Below are the code and all the weights of a small trained network. Each question names an input and a target symbol and asks about switching units off, where a switched-off unit gives its printed mean instead of its output.

import numpy as np


def w(rows, s, z=0):
    codes = np.array(rows[::2]) - 128.0
    scale = np.full(codes.shape[1], s)
    scale[-1] = z or s
    return codes * scale


def norm(h):
    return h / np.sqrt((h * h).mean(-1, keepdims=True) + 1e-5)


def f(y):
    return np.maximum(y, 0)


def softmax(a):
    e = np.exp(a - a.max(-1, keepdims=True))
    return e / e.sum(-1, keepdims=True)


def log_softmax(a):
    a = a - a.max(-1, keepdims=True)
    return a - np.log(np.exp(a).sum(-1, keepdims=True))


def net(x, mask):
    ids = ['αγδηθλμξφψω'.index(c) for c in x.split()]
    T = len(ids)
    res = E[ids] + P[:T]
    u = 0
    for l in range(2):
        q, k, v = (norm(res) @ M[l].T for M in (Q, K, V))
        z = softmax(np.where(np.tri(T) > 0, q @ k.T / 2**0.5, -1e9)) @ v
        res = res + np.where(mask[u], z, O[l][:, -1]) @ O[l][:, :-1]
        u += 1
        y = f(norm(res) @ A[l][:, :-1].T + A[l][:, -1])
        res = res + np.where(mask[u : u + 16], y, B[l][:, -1]) @ B[l][:, :-1]
        u += 16
    return log_softmax(norm(res)[-1] @ U[:, :-1].T + U[:, -1])


Q, K, V, O, A, B = {}, {}, {}, {}, {}, {}
E = w([
[116,171,65,118,106,170,124],'α',
[121,40,119,137,71,94,109],'γ',
[106,137,196,95,85,162,224],'δ',
[84,87,87,180,119,93,112],'η',
[249,121,111,71,113,123,140],'θ',
[155,137,94,148,153,176,158],'λ',
[119,130,109,205,237,148,120],'μ',
[99,120,161,84,131,218,83],'ξ',
[176,199,60,223,68,134,128],'φ',
[138,207,83,153,125,103,85],'ψ',
[91,138,39,145,158,141,102],'ω',
],0.022)
P = w([
[151,117,154,187,70,111,83],'0',
[173,164,61,165,83,176,191],'1',
[156,105,138,152,111,81,85],'2',
[155,160,67,138,91,156,211],'3',
[155,121,121,126,135,80,73],'4',
[145,157,66,109,109,141,221],'5',
[154,137,119,104,165,73,77],'6',
[123,146,74,75,126,112,253],'7',
[159,145,115,86,178,67,70],'8',
],0.013)
Q[0] = w([
[37,77,2,178,138,23,140],'0.h1',
[90,127,78,117,109,154,247],'0.h1',
],0.0091)
K[0] = w([
[88,87,107,8,160,117,165],'0.h1',
[216,177,202,36,157,164,117],'0.h1',
],0.012)
V[0] = w([
[2,130,137,131,169,185,113],'0.h1',
[176,127,126,159,111,76,160],'0.h1',
],0.0078)
O[0] = w([
[122,178,150,205,43,149,140,255],'0.h1',
[253,134,191,203,24,85,213,196],'0.h1',
],0.0073,0.00061)
A[0] = w([
[99,90,138,175,179,126,111,195],'0.n1',
[154,130,204,193,147,81,95,53],'0.n2',
[127,210,79,119,179,123,147,122],'0.n3',
[162,131,121,88,79,203,86,103],'0.n4',
[94,141,183,119,176,119,49,103],'0.n5',
[173,161,135,184,70,98,166,97],'0.n6',
[157,150,91,125,155,174,156,86],'0.n7',
[95,89,166,102,188,148,30,140],'0.n8',
[147,100,171,46,164,88,6,127],'0.n9',
[41,35,172,141,184,203,125,253],'0.n10',
[190,184,133,60,191,217,46,185],'0.n11',
[133,131,204,51,118,104,153,186],'0.n12',
[143,174,108,68,132,143,135,147],'0.n13',
[148,183,144,190,145,138,99,168],'0.n14',
[91,156,179,158,86,182,145,89],'0.n15',
[146,150,102,157,71,65,106,97],'0.n16',
],0.012,0.0057)
B[0] = w([
[122,123,84,150,86,36,189,238],'0.n1',
[85,21,182,52,195,43,150,169],'0.n2',
[95,62,208,175,87,109,137,223],'0.n3',
[86,127,129,76,113,86,181,172],'0.n4',
[249,184,132,108,61,24,105,157],'0.n5',
[77,149,151,89,156,77,112,202],'0.n6',
[137,52,185,112,118,115,155,174],'0.n7',
[147,195,93,254,105,37,159,182],'0.n8',
[169,131,55,186,12,73,75,191],'0.n9',
[169,237,136,82,54,163,122,220],'0.n10',
[39,138,120,73,137,71,111,226],'0.n11',
[161,182,93,226,104,179,78,153],'0.n12',
[141,83,72,122,122,113,150,176],'0.n13',
[101,80,202,84,217,111,198,203],'0.n14',
[205,99,152,181,127,54,108,145],'0.n15',
[59,127,159,76,118,95,116,255],'0.n16',
],0.0082,0.0072)
Q[1] = w([
[127,177,136,6,17,87,207],'1.h1',
[123,118,148,139,178,77,16],'1.h1',
],0.011)
K[1] = w([
[201,222,84,58,112,115,130],'1.h1',
[30,68,194,160,150,2,103],'1.h1',
],0.0097)
V[1] = w([
[61,32,195,253,153,236,132],'1.h1',
[157,204,132,130,119,247,103],'1.h1',
],0.0054)
O[1] = w([
[139,111,93,145,57,80,146,41],'1.h1',
[58,53,254,121,93,117,156,2],'1.h1',
],0.013,0.0082)
A[1] = w([
[85,119,134,63,90,138,54,129],'1.n1',
[148,43,139,89,85,165,162,105],'1.n2',
[105,176,155,169,171,181,189,237],'1.n3',
[147,123,125,89,190,107,86,181],'1.n4',
[62,91,193,131,54,101,190,114],'1.n5',
[124,82,94,111,68,191,179,53],'1.n6',
[30,142,130,85,124,216,71,168],'1.n7',
[186,136,104,73,133,191,84,133],'1.n8',
[146,138,106,89,161,90,170,206],'1.n9',
[186,64,147,42,211,177,157,18],'1.n10',
[71,180,161,116,132,200,153,169],'1.n11',
[96,111,166,104,143,148,145,165],'1.n12',
[138,95,202,143,26,162,168,112],'1.n13',
[165,118,250,194,123,164,36,4],'1.n14',
[93,162,124,101,156,155,136,237],'1.n15',
[122,100,197,97,128,111,52,151],'1.n16',
],0.014,0.0029)
B[1] = w([
[153,114,80,134,124,79,188,167],'1.n1',
[59,195,118,146,193,109,142,140],'1.n2',
[104,94,128,64,54,134,145,166],'1.n3',
[78,96,115,119,100,176,135,194],'1.n4',
[84,115,89,127,123,93,77,160],'1.n5',
[199,125,164,91,126,82,67,154],'1.n6',
[70,153,91,45,117,119,201,190],'1.n7',
[60,111,128,113,86,190,128,142],'1.n8',
[135,139,203,155,121,174,82,254],'1.n9',
[111,85,129,165,191,141,161,145],'1.n10',
[152,136,87,65,143,114,154,177],'1.n11',
[124,159,66,114,104,166,119,149],'1.n12',
[75,89,139,198,155,71,89,142],'1.n13',
[178,123,203,214,110,189,232,132],'1.n14',
[190,118,91,119,173,147,152,185],'1.n15',
[253,143,90,141,97,173,123,142],'1.n16',
],0.014,0.0096)
U = w([
[98,155,114,49,127,114,212,135],'α',
[254,29,103,147,91,96,151,85],'γ',
[128,107,195,192,59,136,213,229],'δ',
[28,104,187,122,110,75,70,174],'η',
[117,125,151,124,35,219,59,106],'θ',
[119,76,154,168,173,196,147,255],'λ',
[183,147,204,154,206,50,203,141],'μ',
[124,249,217,139,27,122,143,136],'ξ',
[75,225,215,116,160,177,75,116],'φ',
[197,150,167,42,184,87,58,26],'ψ',
[103,225,54,233,148,170,163,8],'ω',
],0.008,0.0034)

Each question gives the input, a string of symbols that net reads in full, and the target symbol t.
The units are the heads (2 rows each of Q, K, V and O) and the neurons (one row each of A and B). Each row of codes is followed by its name. A weight is (code - 128) times the scale printed after its matrix; where a second scale follows, it is the last column's (O, A, B and U).
mask holds one flag per unit, layer by layer, with each layer's heads first. A switched-off unit (its flag False) gives its mean, the last column of its rows in O or B, instead of its output. The means were averaged over made-up inputs and are rounded, as every weight is.
A unit's drop is (log p(t) with every unit on - log p(t) with that unit switched off) / (log p(t) with every unit on - log p(t) with every unit switched off).
The circuit of an input: a set's keep is (log p(t) with only the set's units on - log p(t) with every unit switched off) / (log p(t) with every unit on - log p(t) with every unit switched off). Starting from the 12 units with the biggest drops (on a tie, the unit counted first), units are removed one at a time, each time the one whose removal leaves the highest keep (on an exact tie, the one counted first), for as long as the keep stays at least 0.8.
units of the circuit, in order: the units of the circuit, biggest drop first
most important unit: the unit with the biggest drop
top k neurons: the k neurons with the biggest drops, biggest first
k most important neurons of layer l: the k neurons of layer l with the biggest drops, biggest first
drop of u: that unit's drop, to one decimal
input μ μ ξ μ, target α: units of the circuit, in order	[1.n3]
input η α δ η, target η: units of the circuit, in order	[1.h1 1.n5]
input δ ω ψ η η η μ, target μ: units of the circuit, in order	[0.n14 0.h1 0.n8]
input η ω η α ω μ ω φ, target ξ: 2 most important neurons of layer 1	[1.n9 1.n7]
input η η δ ω, target η: top 2 neurons	[0.n12 0.n3]
input η η η λ, target μ: top 4 neurons	[1.n2 0.n7 1.n6 0.n10]
input μ ω φ α δ, target δ: top 2 neurons	[1.n14 0.n12]
input α η η α η φ, target ξ: top 4 neurons	[0.n3 1.n9 0.n10 0.n6]
input η η η ω α η η λ, target μ: top 2 neurons	[1.n2 1.n6]
input ψ ψ η ψ, target φ: top 2 neurons	[1.n9 0.n3]
input ω α ω α, target ψ: top 3 neurons	[1.n6 0.n3 0.n7]
input ω ξ ψ, target ψ: 2 most important neurons of layer 0	[0.n14 0.n16]
input η η ω η η η η γ, target θ: 2 most important neurons of layer 0	[0.n3 0.n1]
input η ξ η η η θ μ, target μ: most important unit	0.n14
input η ψ ψ, target ψ: top 2 neurons	[1.n16 0.n16]
input δ ω η η η ω, target η: top 2 neurons	[0.n3 0.n12]
input μ ω γ η φ η ω ω, target γ: top 2 neurons	[1.n6 0.n11]
input η ω ξ, target ξ: 2 most important neurons of layer 0	[0.n10 0.n8]
input ξ ω δ ψ ω η δ γ, target η: 2 most important neurons of layer 0	[0.n12 0.n11]
input ω φ ω η η μ, target δ: most important unit	1.n3
input η α η η η ψ, target φ: top 3 neurons	[1.n9 0.n1 0.n3]
input η δ ω α, target η: drop of 0.n3	0.6
input η ξ λ θ η μ, target λ: drop of 1.n16	0.0
